Here is a tiny trained network, its code and every weight. The questions are about switching its units off for an input and a target symbol, where a switched-off unit gives its printed mean instead of its output.

import numpy as np


def w(rows, s, z=0):
    codes = np.array(rows[::2]) - 128.0
    scale = np.full(codes.shape[1], s)
    scale[-1] = z or s
    return codes * scale


def f(y):
    return np.maximum(y, 0)


def softmax(a):
    e = np.exp(a - a.max(-1, keepdims=True))
    return e / e.sum(-1, keepdims=True)


def log_softmax(a):
    a = a - a.max(-1, keepdims=True)
    return a - np.log(np.exp(a).sum(-1, keepdims=True))


def net(x, mask):
    ids = ['ΔΘΠΣΦΩαβεζηλμξτψ'.index(c) for c in x.split()]
    T = len(ids)
    res = E[ids] + P[:T]
    r = res
    for j in range(3):
        rows = slice(3 * j, 3 * j + 3)
        q, k, v = (r @ M[0][rows].T for M in (Q, K, V))
        z = softmax(np.where(np.tri(T) > 0, q @ k.T / 3**0.5, -1e9)) @ v
        o = O[0][rows]
        res = res + np.where(mask[j], z, o[:, -1]) @ o[:, :-1]
    y = f(res @ A[0][:, :-1].T + A[0][:, -1])
    res = res + np.where(mask[3:7], y, B[0][:, -1]) @ B[0][:, :-1]
    return log_softmax(res[-1] @ U[:, :-1].T + U[:, -1])


Q, K, V, O, A, B = {}, {}, {}, {}, {}, {}
E = w([
[106,164,150],'Δ',
[136,77,125],'Θ',
[123,177,147],'Π',
[106,134,150],'Σ',
[149,74,145],'Φ',
[125,254,110],'Ω',
[110,151,150],'α',
[113,160,155],'β',
[140,222,138],'ε',
[219,182,118],'ζ',
[44,70,193],'η',
[133,73,116],'λ',
[159,176,44],'μ',
[169,173,230],'ξ',
[129,100,113],'τ',
[94,137,27],'ψ',
],0.019)
P = w([
[52,1,190],'0',
[150,104,123],'1',
[151,115,119],'2',
[149,123,116],'3',
[154,124,115],'4',
[159,135,105],'5',
[153,140,105],'6',
[155,152,105],'7',
[149,147,109],'8',
[152,155,111],'9',
[154,151,125],'10',
],0.0058)
Q[0] = w([
[138,8,167],'head 0',
[202,22,50],'head 0',
[198,68,114],'head 0',
[154,187,144],'head 1',
[163,60,101],'head 1',
[233,63,93],'head 1',
[188,99,72],'head 2',
[109,236,153],'head 2',
[26,40,116],'head 2',
],0.014)
K[0] = w([
[109,86,108],'head 0',
[147,66,6],'head 0',
[118,118,77],'head 0',
[112,115,85],'head 1',
[157,131,125],'head 1',
[199,122,65],'head 1',
[134,114,73],'head 2',
[175,135,131],'head 2',
[85,66,174],'head 2',
],0.02)
V[0] = w([
[132,127,85],'head 0',
[132,247,88],'head 0',
[222,124,98],'head 0',
[112,104,184],'head 1',
[194,166,165],'head 1',
[85,106,143],'head 1',
[114,96,90],'head 2',
[165,156,143],'head 2',
[87,128,156],'head 2',
],0.015)
O[0] = w([
[64,159,78,132],'head 0',
[158,190,9,254],'head 0',
[94,68,130,177],'head 0',
[42,66,132,131],'head 1',
[126,67,225,118],'head 1',
[58,99,113,131],'head 1',
[131,122,53,101],'head 2',
[163,113,172,169],'head 2',
[70,162,160,100],'head 2',
],0.011,0.0038)
A[0] = w([
[103,53,225,4],'neuron 0',
[101,91,2,166],'neuron 1',
[170,3,166,171],'neuron 2',
[186,206,141,212],'neuron 3',
],0.011,0.003)
B[0] = w([
[160,181,142,223],'neuron 0',
[136,74,250,252],'neuron 1',
[103,176,2,208],'neuron 2',
[63,64,109,220],'neuron 3',
],0.0081,0.015)
U = w([
[119,169,145,219],'Δ',
[169,61,136,252],'Θ',
[59,146,95,62],'Π',
[110,166,120,230],'Σ',
[154,219,217,39],'Φ',
[84,151,162,48],'Ω',
[114,167,139,182],'α',
[33,175,175,151],'β',
[27,97,62,73],'ε',
[98,167,178,13],'ζ',
[95,31,254,158],'η',
[228,178,75,138],'λ',
[89,146,143,164],'μ',
[57,137,137,89],'ξ',
[95,142,141,13],'τ',
[86,174,108,134],'ψ',
],0.009,0.0036)

Each question gives the input, a string of symbols that net reads in full, and the target symbol t.
The units are the heads (3 rows each of Q, K, V and O) and the neurons (one row each of A and B). Each row of codes is followed by its name. A weight is (code - 128) times the scale printed after its matrix; where a second scale follows, it is the last column's (O, A, B and U).
mask holds one flag per unit, heads first, then neurons. A switched-off unit (its flag False) gives its mean, the last column of its rows in O or B, instead of its output. The means were averaged over made-up inputs and are rounded, as every weight is.
A unit's drop is (log p(t) with every unit on - log p(t) with that unit switched off) / (log p(t) with every unit on - log p(t) with every unit switched off).
The circuit of an input: a set's keep is (log p(t) with only the set's units on - log p(t) with every unit switched off) / (log p(t) with every unit on - log p(t) with every unit switched off). Starting from all 7 units, units are removed one at a time, each time the one whose removal leaves the highest keep (on an exact tie, the one counted first), for as long as the keep stays at least 0.8.
units of the circuit, in order: the units of the circuit, biggest drop first
most important unit: the unit with the biggest drop
k most important neurons: the k neurons with the biggest drops, biggest first
heads that matter: for each layer, one digit per head in row order, 1 if its drop is at least 0.15 and else 0, layers parted by /
drop of u: that unit's drop, to one decimal
input η Π μ η λ Θ β Φ α, target η: most important unit	neuron 2
input τ Σ λ Φ β Θ ξ λ ζ Θ, target λ: units of the circuit, in order	(neuron 2; head 1; neuron 1)
input η ε λ μ ζ λ Θ λ τ Σ α, target η: units of the circuit, in order	(head 1; neuron 1; neuron 2)
input η ξ Σ τ λ τ β, target η: heads that matter	010
input ξ Ω λ ψ ε Δ, target Φ: 2 most important neurons	(neuron 0; neuron 3)
input η μ Ω, target η: units of the circuit, in order	(neuron 1; head 1; neuron 2)
input η λ μ Θ α ε Σ, target η: units of the circuit, in order	(neuron 2; head 1; neuron 1)
input Δ λ ψ τ λ, target η: units of the circuit, in order	(neuron 1; neuron 2; head 0)
input η μ ζ ψ Θ τ ψ ε, target η: units of the circuit, in order	(neuron 1; head 1; neuron 2)
input λ ψ Σ Θ ψ λ ψ ξ τ, target η: heads that matter	101
input ξ ε ε β, target Φ: heads that matter	111
input ξ Π Θ λ Ω, target Φ: 2 most important neurons	(neuron 0; neuron 1)
input Δ ζ ξ, target λ: 3 most important neurons	(neuron 2; neuron 1; neuron 0)
input ψ ε ξ ε Π ψ Π η, target β: most important neuron	(neuron 1)
input η Θ Θ Δ ε Θ ξ ψ Φ Ω Π, target η: 2 most important neurons	(neuron 2; neuron 0)
input λ ψ λ α λ ξ τ, target η: 3 most important neurons	(neuron 1; neuron 2; neuron 0)
input η α ε Ω ζ Φ Ω λ ζ Π, target η: 3 most important neurons	(neuron 1; neuron 2; neuron 0)
input ζ α Θ, target λ: 2 most important neurons	(neuron 2; neuron 0)
input ξ τ ε λ λ Π, target Φ: 2 most important neurons	(neuron 0; neuron 3)
input τ Θ α ψ ψ Θ, target η: most important neuron	(neuron 1)
input μ μ ε ζ λ ξ, target λ: 2 most important neurons	(neuron 1; neuron 2)
input τ Φ μ, target Θ: drop of head 0	0.2
input ξ Ω Σ Θ ξ η Φ ζ Φ, target λ: drop of neuron 2	1.4
input ξ Σ Θ η, target β: drop of head 2	0.4
input ξ Π Π β, target Φ: drop of head 0	0.6
